Here is a tiny trained network, its code and every weight. The questions are about switching its units off for an input and a class, where a switched-off unit gives its printed mean instead of its output.

import numpy as np


def w(rows, s, z=0):
    codes = np.array(rows[::2]) - 128.0
    scale = np.full(codes.shape[1], s)
    scale[-1] = z or s
    return codes * scale


def f(y):
    return np.maximum(y, 0)


def log_softmax(a):
    a = a - a.max(-1, keepdims=True)
    return a - np.log(np.exp(a).sum(-1, keepdims=True))


def net(x, mask):
    res = np.array(x, float).reshape(1, 5) / 4 @ E
    y = f(res @ A[0][:, :-1].T + A[0][:, -1])
    res = res + np.where(mask, y, B[0][:, -1]) @ B[0][:, :-1]
    return log_softmax(res[-1] @ U[:, :-1].T + U[:, -1])


A, B = {}, {}
E = w([
[205,77,204,221,129,106],'x0',
[134,129,134,122,121,129],'x1',
[159,168,70,200,43,121],'x2',
[151,254,125,122,189,13],'x3',
[26,137,193,149,61,72],'x4',
],0.0083)
A[0] = w([
[60,188,78,90,177,135,80],'n0',
[139,201,132,149,215,41,3],'n1',
[49,99,144,81,251,122,128],'n2',
[33,142,196,141,81,73,47],'n3',
[197,118,78,117,171,159,57],'n4',
[165,151,87,125,190,143,87],'n5',
[181,107,210,199,185,84,119],'n6',
[116,85,207,83,191,112,15],'n7',
[60,42,92,149,124,192,132],'n8',
[122,192,171,119,115,91,125],'n9',
[148,156,44,169,41,99,104],'n10',
],0.012,0.0043)
B[0] = w([
[190,88,60,56,45,75,212],'n0',
[138,24,245,164,58,141,244],'n1',
[130,246,150,169,156,140,234],'n2',
[160,62,15,184,235,171,226],'n3',
[85,79,99,197,205,114,200],'n4',
[153,72,68,136,184,169,190],'n5',
[147,157,31,12,88,99,248],'n6',
[201,200,129,188,119,191,195],'n7',
[180,71,202,89,98,76,254],'n8',
[119,92,196,69,168,133,194],'n9',
[148,254,167,151,166,172,218],'n10',
],0.014,0.0091)
U = w([
[152,75,234,164,126,134,89],'0',
[174,254,151,212,136,183,98],'1',
[86,70,64,204,238,145,87],'2',
[127,167,58,45,96,83,144],'3',
[131,155,141,138,156,126,252],'4',
[56,165,129,131,132,98,124],'5',
],0.0083,0.011)

Each question gives the input, the list of numbers given to net, and the class t.
The units are the neurons (one row each of A and B). Each row of codes is followed by its name. A weight is (code - 128) times the scale printed after its matrix; where a second scale follows, it is the last column's (A, B and U).
mask holds one flag per neuron, in row order. A switched-off neuron (its flag False) gives its mean, the last column of its row in B, instead of its output. The means were averaged over made-up inputs and are rounded, as every weight is.
A unit's drop is (log p(t) with every unit on - log p(t) with that unit switched off) / (log p(t) with every unit on - log p(t) with every unit switched off).
The circuit of an input: a set's keep is (log p(t) with only the set's units on - log p(t) with every unit switched off) / (log p(t) with every unit on - log p(t) with every unit switched off). Starting from all 11 units, units are removed one at a time, each time the one whose removal leaves the highest keep (on an exact tie, the one counted first), for as long as the keep stays at least 0.8.
circuit, biggest first: the units of the circuit, biggest drop first
most important unit: the unit with the biggest drop
k most important neurons: the k neurons with the biggest drops, biggest first
drop of u: that unit's drop, to one decimal
input [-7,-6,-4,-8,0], class 0: circuit, biggest first => n8
input [-5,8,1,3,-8], class 2: 3 most important neurons => n4; n5; n6
input [-3,-1,2,6,-7], class 2: 3 most important neurons => n5; n4; n8
input [-6,-1,-3,1,-6], class 2: 2 most important neurons => n4; n6
input [2,3,-6,0,-6], class 1: 2 most important neurons => n2; n7
input [1,-8,-7,6,-8], class 2: 4 most important neurons => n4; n5; n10; n8
input [6,1,-6,4,-3], class 1: 4 most important neurons => n7; n2; n0; n8
input [6,-6,0,0,-4], class 3: 2 most important neurons => n6; n3
input [8,-1,0,5,7], class 3: 3 most important neurons => n6; n4; n5
input [-6,-1,2,5,7], class 2: 3 most important neurons => n3; n6; n8
input [-7,7,8,1,-7], class 1: 2 most important neurons => n10; n3
input [-5,6,4,-7,-6], class 0: 3 most important neurons => n8; n3; n6
input [1,-2,-7,1,8], class 2: 3 most important neurons => n3; n10; n9
input [-5,-6,8,3,-6], class 1: most important unit => n10
input [7,-7,-6,1,-2], class 3: drop of n10 => 0.4
input [-1,0,8,-6,0], class 1: drop of n10 => 2.4
input [8,6,-6,4,-1], class 3: drop of n6 => 2.4
